Below are the code and all the weights of a small trained network. Each question names an input and a class and asks about switching units off, where a switched-off unit gives its printed mean instead of its output.

import numpy as np


def w(rows, s, z=0):
    codes = np.array(rows[::2]) - 128.0
    scale = np.full(codes.shape[1], s)
    scale[-1] = z or s
    return codes * scale


def norm(h):
    return h / np.sqrt((h * h).mean(-1, keepdims=True) + 1e-5)


def f(y):
    return y / 2 * (1 + np.tanh(0.7978845608 * (y + 0.044715 * y**3)))


def log_softmax(a):
    a = a - a.max(-1, keepdims=True)
    return a - np.log(np.exp(a).sum(-1, keepdims=True))


def net(x, mask):
    res = np.array(x, float).reshape(1, 3) / 4 @ E
    u = 0
    for l in range(4):
        y = f(norm(res) @ A[l][:, :-1].T + A[l][:, -1])
        res = res + np.where(mask[u : u + 7], y, B[l][:, -1]) @ B[l][:, :-1]
        u += 7
    return log_softmax(norm(res)[-1] @ U[:, :-1].T + U[:, -1])


A, B = {}, {}
E = w([
[132,220,103,146],'x0',
[148,56,64,152],'x1',
[113,115,135,2],'x2',
],0.012)
A[0] = w([
[183,117,196,176,68],'0.n1',
[215,93,38,254,67],'0.n2',
[167,159,7,209,211],'0.n3',
[151,95,151,173,24],'0.n4',
[158,96,172,105,6],'0.n5',
[122,36,136,51,228],'0.n6',
[141,121,36,124,93],'0.n7',
],0.0089,0.0019)
B[0] = w([
[108,129,118,181,142],'0.n1',
[194,166,124,239,255],'0.n2',
[55,97,59,193,243],'0.n3',
[175,97,165,106,136],'0.n4',
[56,73,193,106,124],'0.n5',
[117,86,115,2,202],'0.n6',
[142,198,119,115,159],'0.n7',
],0.0083,0.0069)
A[1] = w([
[129,129,109,127,71],'1.n1',
[168,30,78,148,49],'1.n2',
[185,115,79,118,96],'1.n3',
[55,139,254,79,5],'1.n4',
[96,159,68,72,88],'1.n5',
[183,142,49,177,169],'1.n6',
[135,71,191,72,101],'1.n7',
],0.0082,0.0032)
B[1] = w([
[127,85,152,17,113],'1.n1',
[205,187,86,132,165],'1.n2',
[163,136,104,121,134],'1.n3',
[142,145,55,155,173],'1.n4',
[254,125,61,177,157],'1.n5',
[85,101,23,106,253],'1.n6',
[32,116,151,91,176],'1.n7',
],0.0068,0.0042)
A[2] = w([
[42,111,178,157,98],'2.n1',
[123,127,45,141,59],'2.n2',
[50,198,133,178,9],'2.n3',
[117,153,99,106,85],'2.n4',
[11,177,109,157,5],'2.n5',
[207,64,148,57,101],'2.n6',
[139,103,140,172,12],'2.n7',
],0.013,0.0025)
B[2] = w([
[255,58,167,144,148],'2.n1',
[173,91,116,83,247],'2.n2',
[103,177,165,113,254],'2.n3',
[190,89,115,150,152],'2.n4',
[160,158,154,69,212],'2.n5',
[38,148,183,156,252],'2.n6',
[115,140,82,149,150],'2.n7',
],0.0099,0.0039)
A[3] = w([
[102,101,141,10,127],'3.n1',
[135,199,203,135,53],'3.n2',
[169,163,155,80,21],'3.n3',
[183,166,130,143,6],'3.n4',
[164,133,58,107,41],'3.n5',
[95,86,80,87,244],'3.n6',
[109,155,111,203,44],'3.n7',
],0.013,0.0027)
B[3] = w([
[8,91,117,221,253],'3.n1',
[214,159,204,63,180],'3.n2',
[132,160,221,203,150],'3.n3',
[102,171,95,146,142],'3.n4',
[207,158,88,70,161],'3.n5',
[66,107,150,14,204],'3.n6',
[2,97,161,176,199],'3.n7',
],0.0081,0.0069)
U = w([
[196,147,33,65,128],'0',
[25,85,152,67,192],'1',
[178,35,51,127,120],'2',
[217,50,178,130,100],'3',
[125,144,102,85,23],'4',
[105,152,68,254,175],'5',
[166,214,212,117,177],'6',
[166,109,126,109,2],'7',
],0.02,0.0088)

Each question gives the input, the list of numbers given to net, and the class t.
The units are the neurons (one row each of A and B). Each row of codes is followed by its name. A weight is (code - 128) times the scale printed after its matrix; where a second scale follows, it is the last column's (A, B and U).
mask holds one flag per neuron, layer by layer. A switched-off neuron (its flag False) gives its mean, the last column of its row in B, instead of its output. The means were averaged over made-up inputs and are rounded, as every weight is.
A unit's drop is (log p(t) with every unit on - log p(t) with that unit switched off) / (log p(t) with every unit on - log p(t) with every unit switched off).
The circuit of an input: a set's keep is (log p(t) with only the set's units on - log p(t) with every unit switched off) / (log p(t) with every unit on - log p(t) with every unit switched off). Starting from the 12 units with the biggest drops (on a tie, the unit counted first), units are removed one at a time, each time the one whose removal leaves the highest keep (on an exact tie, the one counted first), for as long as the keep stays at least 0.8.
units of the circuit, in order: the units of the circuit, biggest drop first
unit that matters most: the unit with the biggest drop
top k neurons: the k neurons with the biggest drops, biggest first
k most important neurons of layer l: the k neurons of layer l with the biggest drops, biggest first
drop of u: that unit's drop, to one decimal
input [6,0,5], class 0: top 2 neurons => 1.n5, 2.n3
input [-7,-8,-5], class 3: units of the circuit, in order => 2.n1
input [-4,-8,1], class 6: 3 most important neurons of layer 1 => 1.n6, 1.n4, 1.n1
input [3,-1,1], class 6: 3 most important neurons of layer 0 => 0.n6, 0.n4, 0.n3
input [-6,6,0], class 1: top 2 neurons => 0.n6, 2.n6
input [3,-1,2], class 6: top 3 neurons => 0.n3, 1.n6, 3.n3
input [-4,-5,-1], class 3: 2 most important neurons of layer 2 => 2.n1, 2.n6
input [-5,-7,-3], class 6: top 2 neurons => 2.n3, 1.n4
input [6,-6,-6], class 6: 2 most important neurons of layer 2 => 2.n5, 2.n3
input [-7,7,0], class 1: 2 most important neurons of layer 0 => 0.n6, 0.n3
input [5,-3,-3], class 6: drop of 2.n5 => 0.2
input [-2,-8,-4], class 6: drop of 0.n1 => 0.0
input [-4,6,1], class 1: drop of 0.n6 => 0.5
input [2,5,1], class 0: drop of 0.n7 => 0.1
input [-8,-6,-4], class 3: unit that matters most => 2.n1
